Below is a small trained network, with its code and all its weights. Each question gives an input and a class and asks what happens when units are switched off, that is, made to give their printed mean instead of their output.

import numpy as np


def w(rows, s, z=0):
    codes = np.array(rows[::2]) - 128.0
    scale = np.full(codes.shape[1], s)
    scale[-1] = z or s
    return codes * scale


def f(y):
    return np.maximum(y, 0)


def log_softmax(a):
    a = a - a.max(-1, keepdims=True)
    return a - np.log(np.exp(a).sum(-1, keepdims=True))


def net(x, mask):
    res = np.array(x, float).reshape(1, 7) / 4 @ E
    y = f(res @ A[0][:, :-1].T + A[0][:, -1])
    res = res + np.where(mask, y, B[0][:, -1]) @ B[0][:, :-1]
    return log_softmax(res[-1] @ U[:, :-1].T + U[:, -1])


A, B = {}, {}
E = w([
[25,93,112,164,214,100,145,154,151],'x0',
[115,160,154,110,100,134,52,61,196],'x1',
[157,125,174,26,68,79,100,213,142],'x2',
[137,203,132,82,175,101,244,100,114],'x3',
[58,68,195,85,122,158,185,89,101],'x4',
[198,128,207,210,99,194,165,87,140],'x5',
[104,124,117,66,97,174,53,93,114],'x6',
],0.011)
A[0] = w([
[159,153,175,110,94,119,124,60,162,124],'n0',
[55,120,79,104,200,70,174,161,158,163],'n1',
[129,117,207,45,170,95,182,181,55,157],'n2',
[125,133,60,161,119,90,95,145,95,175],'n3',
[162,162,152,249,94,196,163,94,139,176],'n4',
[143,141,184,138,109,139,154,46,149,251],'n5',
[94,144,117,83,151,61,169,162,83,174],'n6',
[141,180,128,128,82,88,129,79,110,159],'n7',
[134,96,177,86,112,151,91,114,155,220],'n8',
[146,166,203,90,77,174,141,115,164,127],'n9',
[177,167,115,124,194,139,85,189,158,101],'n10',
[176,191,75,163,97,34,112,226,97,200],'n11',
[63,84,107,77,150,175,65,124,107,125],'n12',
[118,134,51,99,99,91,148,143,94,141],'n13',
[58,163,64,99,169,150,77,59,47,240],'n14',
[84,78,184,154,92,171,48,107,88,209],'n15',
[134,74,212,115,96,117,103,128,177,167],'n16',
[88,4,195,161,74,173,94,210,120,168],'n17',
[82,165,114,156,152,63,121,179,198,162],'n18',
[85,152,112,144,180,107,87,132,178,113],'n19',
[105,162,155,62,140,107,156,118,88,166],'n20',
[151,114,113,146,65,147,110,197,175,242],'n21',
[110,99,83,184,157,111,144,121,85,145],'n22',
[113,145,127,96,157,82,178,171,114,175],'n23',
[126,102,145,187,155,210,149,108,136,109],'n24',
],0.011,0.0031)
B[0] = w([
[182,166,37,130,110,190,129,118,148,197],'n0',
[79,61,209,70,127,67,164,47,160,235],'n1',
[146,143,146,49,118,155,155,132,68,240],'n2',
[144,143,158,207,123,95,197,163,189,181],'n3',
[136,201,208,186,245,163,50,63,58,240],'n4',
[165,166,57,132,164,171,81,29,114,213],'n5',
[127,21,148,2,184,115,241,123,106,226],'n6',
[177,196,54,160,96,137,177,89,188,179],'n7',
[94,166,65,74,87,136,99,153,105,200],'n8',
[132,195,66,120,85,168,99,83,130,209],'n9',
[158,172,162,148,162,137,125,172,183,183],'n10',
[203,198,165,109,183,80,142,204,168,254],'n11',
[30,122,170,145,30,173,148,174,140,213],'n12',
[139,110,125,115,159,111,218,171,112,197],'n13',
[111,125,162,172,73,206,238,139,168,230],'n14',
[70,182,114,170,80,136,91,186,44,226],'n15',
[102,154,71,61,116,74,58,87,81,196],'n16',
[55,33,105,138,108,52,48,204,41,235],'n17',
[120,142,148,102,128,26,97,57,186,196],'n18',
[71,128,181,190,122,98,133,125,203,180],'n19',
[147,123,115,23,135,198,185,53,91,201],'n20',
[181,164,165,139,85,37,13,243,135,202],'n21',
[103,44,179,169,176,81,118,177,147,183],'n22',
[157,116,136,61,146,99,190,98,121,211],'n23',
[114,149,181,185,168,153,113,128,63,196],'n24',
],0.007,0.015)
U = w([
[151,57,144,204,131,104,137,165,79,153],'0',
[167,106,154,33,161,159,185,86,83,131],'1',
[150,162,216,209,228,201,88,55,46,91],'2',
[203,194,15,162,93,205,110,69,141,136],'3',
[255,179,159,161,145,77,110,196,181,199],'4',
[74,140,158,176,49,218,155,132,156,177],'5',
[111,130,101,122,62,95,55,158,66,2],'6',
[103,92,185,137,146,67,138,62,220,118],'7',
],0.0099,0.0017)

Each question gives the input, the list of numbers given to net, and the class t.
The units are the neurons (one row each of A and B). Each row of codes is followed by its name. A weight is (code - 128) times the scale printed after its matrix; where a second scale follows, it is the last column's (A, B and U).
mask holds one flag per neuron, in row order. A switched-off neuron (its flag False) gives its mean, the last column of its row in B, instead of its output. The means were averaged over made-up inputs and are rounded, as every weight is.
A unit's drop is (log p(t) with every unit on - log p(t) with that unit switched off) / (log p(t) with every unit on - log p(t) with every unit switched off).
The circuit of an input: a set's keep is (log p(t) with only the set's units on - log p(t) with every unit switched off) / (log p(t) with every unit on - log p(t) with every unit switched off). Starting from the 12 units with the biggest drops (on a tie, the unit counted first), units are removed one at a time, each time the one whose removal leaves the highest keep (on an exact tie, the one counted first), for as long as the keep stays at least 0.8.
units of the circuit, in order: the units of the circuit, biggest drop first
k most important neurons: the k neurons with the biggest drops, biggest first
drop of u: that unit's drop, to one decimal
input [5,-8,-1,1,-8,-8,-4], class 7: units of the circuit, in order => n1
input [3,-1,8,2,3,6,1], class 6: units of the circuit, in order => n17, n16
input [0,6,-8,8,6,-6,5], class 5: 2 most important neurons => n14, n12
input [8,-6,4,3,-4,-8,-1], class 7: 4 most important neurons => n18, n1, n19, n3
input [-1,2,-1,4,2,7,7], class 3: 2 most important neurons => n0, n9
input [-2,-8,4,4,-5,2,7], class 4: 2 most important neurons => n11, n1
input [-8,5,-6,4,-4,-1,-4], class 3: 2 most important neurons => n7, n0
input [-7,2,-1,0,4,6,-1], class 3: 2 most important neurons => n0, n9
input [7,0,0,0,-4,4,-7], class 7: 2 most important neurons => n18, n1
input [-5,-7,-2,5,6,4,-5], class 2: drop of n4 => 1.0
input [-7,-3,-4,-8,-8,8,-1], class 2: drop of n4 => 8.2
input [-8,-4,-5,3,-7,4,5], class 2: drop of n4 => 7.8
input [-1,4,-2,-7,8,6,2], class 6: drop of n17 => 0.7
input [2,-4,-4,-6,-6,-3,-6], class 4: units of the circuit, in order => n11
